Below is a small trained network, with its code and all its weights. Each question gives an input and a target symbol and asks what happens when units are switched off, that is, made to give their printed mean instead of their output.

import numpy as np


def w(rows, s, z=0):
    codes = np.array(rows[::2]) - 128.0
    scale = np.full(codes.shape[1], s)
    scale[-1] = z or s
    return codes * scale


def norm(h):
    return h / np.sqrt((h * h).mean(-1, keepdims=True) + 1e-5)


def f(y):
    return y / 2 * (1 + np.tanh(0.7978845608 * (y + 0.044715 * y**3)))


def softmax(a):
    e = np.exp(a - a.max(-1, keepdims=True))
    return e / e.sum(-1, keepdims=True)


def log_softmax(a):
    a = a - a.max(-1, keepdims=True)
    return a - np.log(np.exp(a).sum(-1, keepdims=True))


def net(x, mask):
    ids = ['βδλμπστφψω'.index(c) for c in x.split()]
    T = len(ids)
    res = E[ids] + P[:T]
    u = 0
    for l in range(2):
        q, k, v = (norm(res) @ M[l].T for M in (Q, K, V))
        z = softmax(np.where(np.tri(T) > 0, q @ k.T / 2**0.5, -1e9)) @ v
        res = res + np.where(mask[u], z, O[l][:, -1]) @ O[l][:, :-1]
        u += 1
        y = f(norm(res) @ A[l][:, :-1].T + A[l][:, -1])
        res = res + np.where(mask[u : u + 4], y, B[l][:, -1]) @ B[l][:, :-1]
        u += 4
    return log_softmax(norm(res)[-1] @ U[:, :-1].T + U[:, -1])


Q, K, V, O, A, B = {}, {}, {}, {}, {}, {}
E = w([
[20,142,69,4,217,219],'β',
[125,156,138,127,96,142],'δ',
[134,120,111,135,106,110],'λ',
[121,142,137,128,94,112],'μ',
[120,76,114,109,176,151],'π',
[135,142,136,99,81,114],'σ',
[130,154,145,103,88,110],'τ',
[106,73,121,88,165,122],'φ',
[132,138,116,125,98,122],'ψ',
[172,140,67,144,228,35],'ω',
],0.0033)
P = w([
[92,3,174,207,252,91],'0',
[123,53,77,102,46,97],'1',
[111,89,74,82,49,127],'2',
[92,138,80,67,48,136],'3',
[98,145,62,66,30,137],'4',
[105,164,64,61,35,156],'5',
[110,159,40,49,30,158],'6',
[101,199,40,35,19,158],'7',
[106,221,31,31,36,150],'8',
[114,214,21,12,47,162],'9',
[111,236,24,8,51,162],'10',
[112,195,29,9,46,169],'11',
],0.00082)
Q[0] = w([
[195,255,153,205,3,82],'0.h0',
[248,238,191,233,9,21],'0.h0',
],0.0074)
K[0] = w([
[98,81,254,179,130,141],'0.h0',
[130,46,248,173,113,114],'0.h0',
],0.0083)
V[0] = w([
[38,202,165,193,193,114],'0.h0',
[144,175,143,55,151,4],'0.h0',
],0.0027)
O[0] = w([
[33,165,39,43,234,91,60],'0.h0',
[68,253,126,236,79,38,255],'0.h0',
],0.0026,0.00024)
A[0] = w([
[158,235,64,86,58,153,108],'0.n0',
[245,117,193,173,253,151,2],'0.n1',
[124,162,137,55,102,41,153],'0.n2',
[147,171,211,126,66,157,42],'0.n3',
],0.0036,0.0017)
B[0] = w([
[133,32,157,162,146,75,253],'0.n0',
[249,198,166,246,114,145,83],'0.n1',
[126,93,86,218,167,232,190],'0.n2',
[164,56,2,173,167,54,121],'0.n3',
],0.0026)
Q[1] = w([
[104,3,10,108,28,69],'1.h0',
[197,93,35,253,30,28],'1.h0',
],0.0081)
K[1] = w([
[30,133,254,144,178,189],'1.h0',
[138,74,246,225,224,75],'1.h0',
],0.0076)
V[1] = w([
[178,78,91,208,187,25],'1.h0',
[64,3,228,152,66,91],'1.h0',
],0.0027)
O[1] = w([
[188,138,165,45,198,80,6],'1.h0',
[96,189,254,174,185,140,116],'1.h0',
],0.0031,0.0017)
A[1] = w([
[141,187,154,81,143,158,129],'1.n0',
[149,133,162,178,128,101,88],'1.n1',
[227,245,31,88,255,149,3],'1.n2',
[249,170,154,144,124,123,160],'1.n3',
],0.007,0.0062)
B[1] = w([
[105,1,66,133,55,124,130],'1.n0',
[179,129,64,45,62,189,77],'1.n1',
[51,151,195,168,158,104,255],'1.n2',
[102,151,102,203,177,163,194],'1.n3',
],0.0063,0.0008)
U = w([
[51,106,28,31,162,188,166],'β',
[126,254,118,65,74,30,75],'δ',
[124,34,105,229,16,73,111],'λ',
[233,110,49,113,206,39,212],'μ',
[205,20,147,198,229,217,31],'π',
[245,163,172,42,91,157,240],'σ',
[196,224,55,200,139,214,119],'τ',
[133,42,245,36,162,28,84],'φ',
[81,145,248,170,48,227,3],'ψ',
[16,205,127,228,227,59,78],'ω',
],0.0059,0.0017)

Each question gives the input, a string of symbols that net reads in full, and the target symbol t.
The units are the heads (2 rows each of Q, K, V and O) and the neurons (one row each of A and B). Each row of codes is followed by its name. A weight is (code - 128) times the scale printed after its matrix; where a second scale follows, it is the last column's (O, A, B and U).
mask holds one flag per unit, layer by layer, with each layer's heads first. A switched-off unit (its flag False) gives its mean, the last column of its rows in O or B, instead of its output. The means were averaged over made-up inputs and are rounded, as every weight is.
A unit's drop is (log p(t) with every unit on - log p(t) with that unit switched off) / (log p(t) with every unit on - log p(t) with every unit switched off).
The circuit of an input: a set's keep is (log p(t) with only the set's units on - log p(t) with every unit switched off) / (log p(t) with every unit on - log p(t) with every unit switched off). Starting from all 10 units, units are removed one at a time, each time the one whose removal leaves the highest keep (on an exact tie, the one counted first), for as long as the keep stays at least 0.8.
units of the circuit, in order: the units of the circuit, biggest drop first
unit that matters most: the unit with the biggest drop
top k neurons: the k neurons with the biggest drops, biggest first
k most important neurons of layer l: the k neurons of layer l with the biggest drops, biggest first
input δ λ σ τ β β φ β λ, target β: units of the circuit, in order => (0.h0)
input μ β λ φ δ β π δ ψ ψ, target ω: units of the circuit, in order => (0.h0 0.n0 1.n0)
input μ δ μ δ β δ λ, target ω: 2 most important neurons of layer 0 => (0.n0 0.n3)
input φ ω ψ ψ, target σ: top 2 neurons => (1.n1 0.n0)
input σ β ψ, target τ: top 3 neurons => (1.n3 1.n1 0.n3)
input β β ψ π β β β ψ τ δ β τ, target λ: units of the circuit, in order => (0.n0 0.n3)
input λ φ μ β μ, target π: 2 most important neurons of layer 1 => (1.n3 1.n1)
input ω δ ω λ δ δ σ, target μ: top 2 neurons => (0.n3 0.n0)
input β δ ψ δ φ δ ψ ω β β β δ, target λ: units of the circuit, in order => (0.n3 0.n0)
input ψ ψ β ψ, target ψ: units of the circuit, in order => (1.h0 0.n0 1.n1 0.n2)
input τ δ ω β τ ω β δ, target δ: units of the circuit, in order => (0.h0 1.h0 1.n2)
input ω ψ δ, target μ: units of the circuit, in order => (1.h0 0.n3)
input ψ δ λ, target ψ: units of the circuit, in order => (1.h0 0.n3 0.n0 1.n1)
input ψ β δ β ω δ ψ δ β β τ, target ψ: top neuron => (0.n0)
input ψ τ ψ δ ψ, target ψ: top 3 neurons => (0.n0 1.n1 0.n2)
input β ψ π σ β φ ψ ψ σ π δ, target λ: units of the circuit, in order => (0.n0 0.n3)
input μ β ψ β τ λ τ, target ω: top 4 neurons => (0.n2 1.n0 0.n0 1.n1)
input ω φ τ σ λ β β δ, target μ: top 3 neurons => (0.n3 0.n0 1.n2)
input τ δ φ π δ τ β δ, target δ: top 3 neurons => (0.n0 1.n1 1.n3)
input β π φ ω β β δ δ δ σ ψ π, target ψ: unit that matters most => 0.h0
